Below is a small trained network, with its code and all its weights. Each question gives an input and a target symbol and asks what happens when units are switched off, that is, made to give their printed mean instead of their output.

import numpy as np


def w(rows, s, z=0):
    codes = np.array(rows[::2]) - 128.0
    scale = np.full(codes.shape[1], s)
    scale[-1] = z or s
    return codes * scale


def f(y):
    return y / 2 * (1 + np.tanh(0.7978845608 * (y + 0.044715 * y**3)))


def softmax(a):
    e = np.exp(a - a.max(-1, keepdims=True))
    return e / e.sum(-1, keepdims=True)


def log_softmax(a):
    a = a - a.max(-1, keepdims=True)
    return a - np.log(np.exp(a).sum(-1, keepdims=True))


def net(x, mask):
    ids = ['αγδεζηθλξπστφψω'.index(c) for c in x.split()]
    T = len(ids)
    res = E[ids] + P[:T]
    r = res
    for j in range(3):
        rows = slice(2 * j, 2 * j + 2)
        q, k, v = (r @ M[0][rows].T for M in (Q, K, V))
        z = softmax(np.where(np.tri(T) > 0, q @ k.T / 2**0.5, -1e9)) @ v
        o = O[0][rows]
        res = res + np.where(mask[j], z, o[:, -1]) @ o[:, :-1]
    y = f(res @ A[0][:, :-1].T + A[0][:, -1])
    res = res + np.where(mask[3:11], y, B[0][:, -1]) @ B[0][:, :-1]
    return log_softmax(res[-1] @ U[:, :-1].T + U[:, -1])


Q, K, V, O, A, B = {}, {}, {}, {}, {}, {}
E = w([
[149,154,104,90,109,151,157,122,126,140,149,109],'α',
[156,127,154,99,153,125,206,76,63,194,97,168],'γ',
[172,115,151,76,126,180,157,158,130,138,138,183],'δ',
[88,107,110,167,162,199,199,130,67,152,160,110],'ε',
[98,121,112,145,170,178,123,95,83,214,146,69],'ζ',
[207,149,86,166,169,107,93,103,84,178,152,104],'η',
[168,58,30,150,155,97,111,183,81,153,163,73],'θ',
[117,107,107,79,105,170,28,129,157,174,150,68],'λ',
[132,99,142,46,1,112,95,167,116,57,125,155],'ξ',
[38,87,140,116,112,142,97,50,49,115,79,132],'π',
[89,87,114,192,84,122,121,106,66,59,136,128],'σ',
[57,40,207,113,121,173,106,96,129,141,135,115],'τ',
[95,104,100,49,63,15,139,53,140,133,183,84],'φ',
[78,160,180,134,119,144,82,54,147,89,147,172],'ψ',
[109,57,120,171,135,95,153,152,148,86,202,166],'ω',
],0.024)
P = w([
[100,192,121,206,93,101,214,186,154,204,4,128],'0',
[152,90,78,126,69,172,167,122,139,235,156,199],'1',
[128,66,67,132,81,146,147,80,127,238,178,215],'2',
[159,117,101,147,119,162,92,135,103,194,230,114],'3',
[126,118,106,107,138,144,101,130,83,163,239,134],'4',
[124,162,144,82,181,136,83,125,48,142,249,133],'5',
[145,128,151,51,204,137,73,96,74,118,248,98],'6',
[151,131,161,12,245,142,79,91,60,85,254,64],'7',
],0.0091)
Q[0] = w([
[203,103,126,115,148,183,105,77,84,152,226,110],'h0',
[154,170,47,58,103,141,135,110,56,213,183,115],'h0',
[111,239,148,171,175,133,160,146,254,129,50,102],'h1',
[92,148,154,91,136,183,180,127,153,178,192,154],'h1',
[152,168,193,139,203,116,163,189,171,102,27,51],'h2',
[155,170,161,42,161,154,125,130,11,80,210,68],'h2',
],0.0098)
K[0] = w([
[115,118,163,62,187,89,131,109,77,64,215,115],'h0',
[90,131,165,128,62,30,137,60,113,128,177,65],'h0',
[183,126,126,175,68,199,179,143,104,176,57,142],'h1',
[146,119,112,176,210,169,49,158,91,83,108,187],'h1',
[187,202,101,89,137,176,181,152,58,183,90,114],'h2',
[99,121,152,92,140,134,65,131,36,103,255,129],'h2',
],0.0096)
V[0] = w([
[83,152,92,122,193,198,103,85,69,162,106,93],'h0',
[122,87,174,199,103,186,68,88,93,25,100,152],'h0',
[192,205,73,124,112,22,89,37,154,99,125,145],'h1',
[118,209,137,190,142,204,139,105,224,124,170,205],'h1',
[135,91,104,254,172,97,239,163,112,112,182,152],'h2',
[81,103,242,118,181,127,155,127,212,198,186,114],'h2',
],0.0087)
O[0] = w([
[106,111,85,134,147,202,110,127,238,210,50,153,109],'h0',
[141,115,89,214,10,161,124,71,47,136,225,139,131],'h0',
[188,143,60,197,126,85,80,39,158,107,96,150,93],'h1',
[86,169,198,171,169,118,77,93,177,68,226,204,51],'h1',
[178,113,160,51,148,189,93,39,116,134,149,32,254],'h2',
[138,86,255,170,132,122,109,120,190,192,166,140,175],'h2',
],0.0092,0.0073)
A[0] = w([
[194,255,172,102,140,89,169,113,151,98,90,159,108],'n0',
[103,156,124,126,182,66,154,110,140,100,91,82,92],'n1',
[126,153,96,92,111,52,23,125,143,191,122,132,99],'n2',
[89,113,188,113,196,181,131,167,145,80,91,153,74],'n3',
[137,153,132,99,166,109,122,141,204,172,126,154,120],'n4',
[227,193,112,68,149,117,164,128,159,68,115,150,73],'n5',
[161,157,35,176,110,175,156,178,158,150,161,167,5],'n6',
[161,128,143,68,121,139,76,133,144,113,114,78,144],'n7',
],0.0091,0.0033)
B[0] = w([
[157,179,180,148,135,113,40,138,103,2,67,99,160],'n0',
[84,144,156,89,70,150,138,38,169,198,162,89,180],'n1',
[149,68,134,150,135,115,204,119,146,49,131,224,197],'n2',
[142,229,69,80,46,180,187,92,139,119,135,182,180],'n3',
[151,196,152,155,100,166,88,176,193,180,136,102,186],'n4',
[170,86,139,234,119,127,158,151,108,122,178,79,186],'n5',
[72,129,170,125,130,104,97,77,128,76,34,139,189],'n6',
[69,108,97,175,176,57,146,162,100,93,133,179,251],'n7',
],0.0082,0.013)
U = w([
[67,164,139,163,69,99,77,187,173,100,147,2,91],'α',
[142,169,216,125,91,101,103,112,85,154,63,99,15],'γ',
[207,136,150,120,109,191,124,176,107,77,128,174,47],'δ',
[107,161,91,111,146,146,218,93,145,98,160,174,3],'ε',
[108,188,65,73,96,68,88,102,173,204,177,109,174],'ζ',
[215,104,130,198,189,198,113,113,167,107,99,140,138],'η',
[179,70,82,153,185,147,192,173,134,166,123,149,98],'θ',
[56,117,147,113,210,79,129,221,150,129,97,209,243],'λ',
[107,134,139,167,111,53,155,206,52,117,131,172,74],'ξ',
[86,87,173,91,105,103,92,92,87,131,29,172,150],'π',
[185,138,45,106,41,164,101,90,119,108,150,116,169],'σ',
[173,82,186,204,25,124,133,183,92,207,142,118,47],'τ',
[123,139,134,139,65,67,188,94,167,136,137,111,145],'φ',
[113,147,113,191,75,96,104,97,137,130,180,193,122],'ψ',
[158,87,177,83,104,101,72,80,110,153,193,110,174],'ω',
],0.0059,0.0029)

Each question gives the input, a string of symbols that net reads in full, and the target symbol t.
The units are the heads (2 rows each of Q, K, V and O) and the neurons (one row each of A and B). Each row of codes is followed by its name. A weight is (code - 128) times the scale printed after its matrix; where a second scale follows, it is the last column's (O, A, B and U).
mask holds one flag per unit, heads first, then neurons. A switched-off unit (its flag False) gives its mean, the last column of its rows in O or B, instead of its output. The means were averaged over made-up inputs and are rounded, as every weight is.
A unit's drop is (log p(t) with every unit on - log p(t) with that unit switched off) / (log p(t) with every unit on - log p(t) with every unit switched off).
The circuit of an input: a set's keep is (log p(t) with only the set's units on - log p(t) with every unit switched off) / (log p(t) with every unit on - log p(t) with every unit switched off). Starting from all 11 units, units are removed one at a time, each time the one whose removal leaves the highest keep (on an exact tie, the one counted first), for as long as the keep stays at least 0.8.
units of the circuit, in order: the units of the circuit, biggest drop first
unit that matters most: the unit with the biggest drop
top k neurons: the k neurons with the biggest drops, biggest first
which heads matter: for each layer, one digit per head in row order, 1 if its drop is at least 0.15 and else 0, layers parted by /
input ψ ζ ψ ζ η, target ψ: unit that matters most => h1
input ω τ θ γ, target τ: which heads matter => 001
input ζ φ τ τ ω α γ, target γ: which heads matter => 100
input ξ λ ω, target ω: which heads matter => 001
input θ δ α π ε, target π: units of the circuit, in order => n6, h0, h2
input α α ζ η γ γ η ζ, target η: which heads matter => 110
input γ α θ σ ε τ λ γ, target τ: units of the circuit, in order => h2, h0, n7
input γ η η, target η: units of the circuit, in order => h1, h0
input θ λ θ γ, target θ: which heads matter => 110
input η τ ω π σ η, target σ: which heads matter => 101
input η ω λ λ, target ω: which heads matter => 101
input ε θ ζ φ τ, target τ: which heads matter => 001
input τ τ φ ε α ψ ω σ, target σ: which heads matter => 110
input γ η θ ω λ σ θ, target σ: units of the circuit, in order => h0, h2
input δ ξ ω ξ π γ, target π: which heads matter => 101
input φ ψ ω λ η ω ε, target ε: which heads matter => 110
input φ σ ψ σ λ ζ, target ζ: top neuron => n1
input η θ σ θ δ θ ε, target θ: units of the circuit, in order => h1, h0
input ε δ η ω ψ ψ λ η, target ψ: which heads matter => 111
input π γ π ξ ε ζ, target ξ: unit that matters most => h2
input τ θ τ η δ δ φ, target φ: top 2 neurons => n1, n2
input λ ω ω φ λ ζ, target ζ: top 2 neurons => n3, n1
input ω η ψ δ θ ζ, target θ: top 2 neurons => n1, n0
